Here is a tiny trained network, its code and every weight. The questions are about switching its units off for an input and a class, where a switched-off unit gives its printed mean instead of its output.

import numpy as np


def w(rows, s, z=0):
    codes = np.array(rows[::2]) - 128.0
    scale = np.full(codes.shape[1], s)
    scale[-1] = z or s
    return codes * scale


def f(y):
    return np.maximum(y, 0)


def log_softmax(a):
    a = a - a.max(-1, keepdims=True)
    return a - np.log(np.exp(a).sum(-1, keepdims=True))


def net(x, mask):
    res = np.array(x, float).reshape(1, 5) / 4 @ E
    y = f(res @ A[0][:, :-1].T + A[0][:, -1])
    res = res + np.where(mask, y, B[0][:, -1]) @ B[0][:, :-1]
    return log_softmax(res[-1] @ U[:, :-1].T + U[:, -1])


A, B = {}, {}
E = w([
[140,83,235,56,203,190,84],'x0',
[164,167,119,206,194,213,237],'x1',
[236,254,173,120,115,107,82],'x2',
[68,144,224,241,149,102,92],'x3',
[131,131,128,122,129,125,132],'x4',
],0.0075)
A[0] = w([
[93,96,121,80,84,61,53,39],'neuron 0',
[46,142,225,255,161,85,91,56],'neuron 1',
[103,160,59,194,44,66,156,91],'neuron 2',
[20,35,95,123,146,142,165,12],'neuron 3',
[94,99,139,58,73,46,45,40],'neuron 4',
[168,101,68,52,108,149,166,27],'neuron 5',
[188,196,146,122,118,116,105,11],'neuron 6',
[115,148,76,165,63,83,157,47],'neuron 7',
[90,103,152,111,73,58,64,102],'neuron 8',
[55,60,85,107,141,143,182,128],'neuron 9',
[129,93,212,73,202,189,70,27],'neuron 10',
[147,143,117,195,210,197,205,2],'neuron 11',
[117,173,66,169,60,84,144,51],'neuron 12',
[206,223,149,89,127,103,115,58],'neuron 13',
],0.008,0.0061)
B[0] = w([
[188,176,146,147,81,203,208,204],'neuron 0',
[181,126,2,59,166,188,79,245],'neuron 1',
[117,73,185,78,199,100,163,244],'neuron 2',
[232,103,168,210,103,95,72,232],'neuron 3',
[166,158,129,148,102,180,185,224],'neuron 4',
[145,140,46,95,146,155,90,178],'neuron 5',
[232,78,135,195,107,98,78,161],'neuron 6',
[152,101,157,110,191,129,144,189],'neuron 7',
[148,170,128,139,102,180,188,221],'neuron 8',
[182,131,144,182,102,97,58,253],'neuron 9',
[125,65,168,89,204,87,180,219],'neuron 10',
[154,194,156,145,64,195,206,211],'neuron 11',
[160,72,167,77,182,114,152,199],'neuron 12',
[188,100,138,184,106,81,75,201],'neuron 13',
],0.0093,0.0064)
U = w([
[137,170,158,158,74,191,212,88],'0',
[165,104,160,211,103,76,44,84],'1',
[113,79,192,68,204,94,172,93],'2',
[109,139,124,122,120,125,118,251],'3',
[135,134,9,81,145,165,85,112],'4',
[37,154,133,123,92,104,106,184],'5',
[11,137,129,125,87,109,113,84],'6',
],0.012,0.017)

Each question gives the input, the list of numbers given to net, and the class t.
The units are the neurons (one row each of A and B). Each row of codes is followed by its name. A weight is (code - 128) times the scale printed after its matrix; where a second scale follows, it is the last column's (A, B and U).
mask holds one flag per neuron, in row order. A switched-off neuron (its flag False) gives its mean, the last column of its row in B, instead of its output. The means were averaged over made-up inputs and are rounded, as every weight is.
A unit's drop is (log p(t) with every unit on - log p(t) with that unit switched off) / (log p(t) with every unit on - log p(t) with every unit switched off).
The circuit of an input: a set's keep is (log p(t) with only the set's units on - log p(t) with every unit switched off) / (log p(t) with every unit on - log p(t) with every unit switched off). Starting from the 12 units with the biggest drops (on a tie, the unit counted first), units are removed one at a time, each time the one whose removal leaves the highest keep (on an exact tie, the one counted first), for as long as the keep stays at least 0.8.
units of the circuit, in order: the units of the circuit, biggest drop first
most important unit: the unit with the biggest drop
k most important neurons: the k neurons with the biggest drops, biggest first
drop of u: that unit's drop, to one decimal
input [-8,0,6,-2,-8], class 2: 2 most important neurons => (neuron 2; neuron 12)
input [-8,3,3,8,-8], class 2: units of the circuit, in order => (neuron 2; neuron 12)
input [-5,-3,-5,1,1], class 1: units of the circuit, in order => (neuron 3)
input [-5,-7,3,-6,-3], class 0: 4 most important neurons => (neuron 0; neuron 4; neuron 1; neuron 8)
input [6,-2,-1,7,-4], class 4: 2 most important neurons => (neuron 1; neuron 2)
input [-5,-3,6,-5,4], class 1: 3 most important neurons => (neuron 13; neuron 6; neuron 1)
input [1,4,-8,-8,-4], class 1: 3 most important neurons => (neuron 3; neuron 9; neuron 1)
input [-7,-6,-6,7,7], class 2: 3 most important neurons => (neuron 2; neuron 12; neuron 7)
input [-5,-6,4,1,-6], class 0: units of the circuit, in order => (neuron 0; neuron 8)
input [-4,-8,-8,5,-5], class 0: 2 most important neurons => (neuron 0; neuron 8)
input [-4,-1,-8,5,0], class 1: 2 most important neurons => (neuron 3; neuron 9)
input [-5,2,-2,7,1], class 4: 2 most important neurons => (neuron 1; neuron 10)
input [3,-6,-3,-6,2], class 0: units of the circuit, in order => (neuron 0; neuron 4)
input [0,1,7,-5,-3], class 1: 3 most important neurons => (neuron 13; neuron 6; neuron 1)
input [0,-7,-8,-1,7], class 1: most important unit => neuron 3
input [-3,-7,7,-1,2], class 0: drop of neuron 8 => 0.4
input [3,0,0,8,-1], class 4: drop of neuron 1 => 0.7
input [-6,0,1,-1,-5], class 2: drop of neuron 2 => 0.1
